The same points measured another way (B), then each row and its match in B:
In the rows, zero is written as 128.
B:
<70>: [138 134 129 134 112 104 121 135 148 115 138 141  90  83 149 136 142 137
 110  82  89 102 110 115 158 137 143 117 171]
<92>: [113 144 135 114 135 128 130 131 121 134 140 151 128 127 126 134 152 127
 162 123 111 112 141 166 150 121 128 119 117]
<73>: [134 142 117 141 129 153 125 131 117 147 146  99 119 143 112 122 146 121
 132 185 141 121 110 140  97 136 129 127 141]
<110>: [120 144 121 126 120 120 110 112 137 101 142  84 150  61 143 130 141 124
 125 184 157 102 120 167  87 110 140 101 144]
<88>: [108 105 120 123 116 156 104 134 126 137 139 135 129 114 159 108 142 116
 113 145 147 128  99 111 158 110 122 106 123]
<94>: [129 120 116 126 139 146 130 120 124 126 133 123 143 118 123 129 145 125
 128 148 142 118 134 126 131 133 111 127 129]
<93>: [107 130 134 115 136 130 146 126 144 135 121 145 148 130 126 122 140 113
 145 124 126 124 119 145 130 117 127 121 104]
<120>: [141 118 105 137 138 155 108 140 138 101 152 112 135  59 125 130 168 138
 154 163 123 110 178  92 125 128 103 129 142]
<118>: [129 128  87 138 103 120 112 115 123 113 125 120  93  43 155 128 133 137
 102 145 119  94 107 113 151 125 136 103 172]
<71>: [108 145 156 115 101 176 120 131 129 124 124 139 142 111 138 117 128 119
 106 121 126 136 110 161 171  91 133 116 116]
<66>: [121  97 130 103 159 136 134 125 151 119 135 164 139 117 131 129 166 125
 153 109 123 117 158 133 147 124 121 128 114]
<72>: [117 143 128 125 124 118 122 110 135 107 134  85 148  96 138 126 137 126
 110 163 161 109 121 189  83 106 145 102 137]
<74>: [120 173 120 107 100 113 147  89 144  94  84  93 155  33 147 127 128 116
  81 148 150 105  96 252 141  87 155 108 144]
<78>: [112 166 146 151 114 158 119 113 104 111 155  94 145 128 127 122 111 118
 104 170 156 121  91 162  72 112 145 111 134]
<90>: [111 177 148 146  99 142 114 134 118 143 159 117 133 130 133 142 114 119
 159 175 137 118  79 151 127 103 127 126 120]
<75>: [128 148 122 130 124 147 136 118 127 103 109 121 139 101 133 128 122 116
 114 120 138 128 130 142 155 112 127 123 129]
<85>: [112 119 153 124 156 163 126 118 110 121 142 109 129 201 122 120 136 112
 109 144 154 120  97 153  79 125 131 119 118]
<86>: [116 160 123 121 112 134 144 114 128 123 111 150 130  70 130 125 130 121
 156 125 114 115 137 182 156 111 141 115 126]
<101>: [104 117 110 124 130 137 132 123 143 129 134 126 144 139 123 119 146 124
 152 142 149 115 131 128 118 134 128 116 116]

[139 131 138 134 127 115 129 126 128 125 118 109 123 128 144 128 128 119
 135 128 138 118 154 141 128 115 123 139 127 152 131 143 132 144 143 153] : <94>
[138 127 155 126 124 128 121 134 127 111 115 115 140 130 111 123 130 111
 155 120 126 120 108 139 136 120 138 199 167 148 149 108 168 130 128 126] : <93>
[128 123 113 133 129 124 131 131 135 151 166 188 179 131 205 174 141 126
 127 131 113 134  99 125 130 153 130 133 127 146 125 132 120 132 130 130] : <70>
[101 141 179  97 125 176 155 181 160 148 128 201 158 129  94 148 129  91
 126 118 127 125 207 100  85 104 132 138 144 225 126 109 146 101 117 101] : <74>
[195 146 160 163 132 113 125 133 139 141 136  98 122 139 132 115 127 116
 142 131 117 133 166 148 146 137 123 127 123 135 129 161 109 136 130 139] : <73>
[140 129 165 123 118 133 124 135 126 114 117 118 144 135 149 183 193 112
 252 149 143 132 132 160 136  99 121 135 139 146 131 103 126 111 123 125] : <88>
[140 137 111 138 139 126 128 124 126 134 120 111 107 119 164 135 123 128
 121 134 169 102 104 149 134 134 141 210 153 158 153 117 191 163 132 130] : <66>
[131 129 142 140 141 165 163 191 162 145 135 132 130 135 138 127 130  68
 120 125 126 127 139 125 130 124 128 133 131 193 127 114 127 123 126 129] : <72>
[149 148 225 193 156 152 143 137 126 111 107 115 124 129 158 129 126  57
 155 122 146 110  99 141 123  82 119 163 128 163 133 123 158 120 122 125] : <85>
[135 137 129 122 131 126 127 121 127 126 121 127 125 130 142 131 125 126
 136 128 146 125 115 153 167 178 149 190 135 148 134 125 145 133 128 120] : <92>
[133 127 118 149 140 149 158 190 172 162 141 136 127 121 148 120 130  68
 131 131 130 129 152 137 143 142 132 126 122 206 128 122 127 136 130 139] : <110>
[120 122 161 112 118 130 124 144 126 119 132 166 180 135 188 201 173 113
 185 131 105 134 205 121 125 126 125 124 141 138 123 141 110 108 125 125] : <118>
[105 129 138 111 122 140 130 136 123 121 129 158 141 133 105 135 131 123
 100 124 123 139 142 119 132 185 159 183 173 138 126 109 134 113 122 117] : <86>
[104 130 159 115 120 138 129 118 119 116 126 160 149 135  92 148 150 112
 193 167 179 167 101 128 119 127 132 114 137 139 125  97 125 108 120 107] : <71>
[107 132 158 109 121 145 128 134 111 129 118 166 145 129  96 138 125 113
 122 123 114 135 150 103 106 119 130 131 134 141 129 106 144 138 151 149] : <75>
[123 123 164 134 128 117 125 136 138 120 124  86 124 136 144 113 130 115
 157 126 127 124 138 147 145 125 132 188 167 144 156 133 156 154 132 136] : <101>
[146 122  55 151 141 113 130 123 142 159 157 108 108 128 148 120 125 126
  90 142 140 138 143 138 153 177 133 118 121 136 129 138 143 210 176 180] : <120>
[123 106 140 125 117 116 127 152 138 134 147 133 137 145  80 109 141 107
 154 139 103 187  82 193 205 204 136  97 140 125 122 145  69 111 133 133] : <90>
[121 125 173 161 148 183 150 168 136 127 132 146 142 134 106 122 135  38
 137 124 106 141 112 113 123 134 131 116 135 150 127 126 116 117 126 125] : <78>
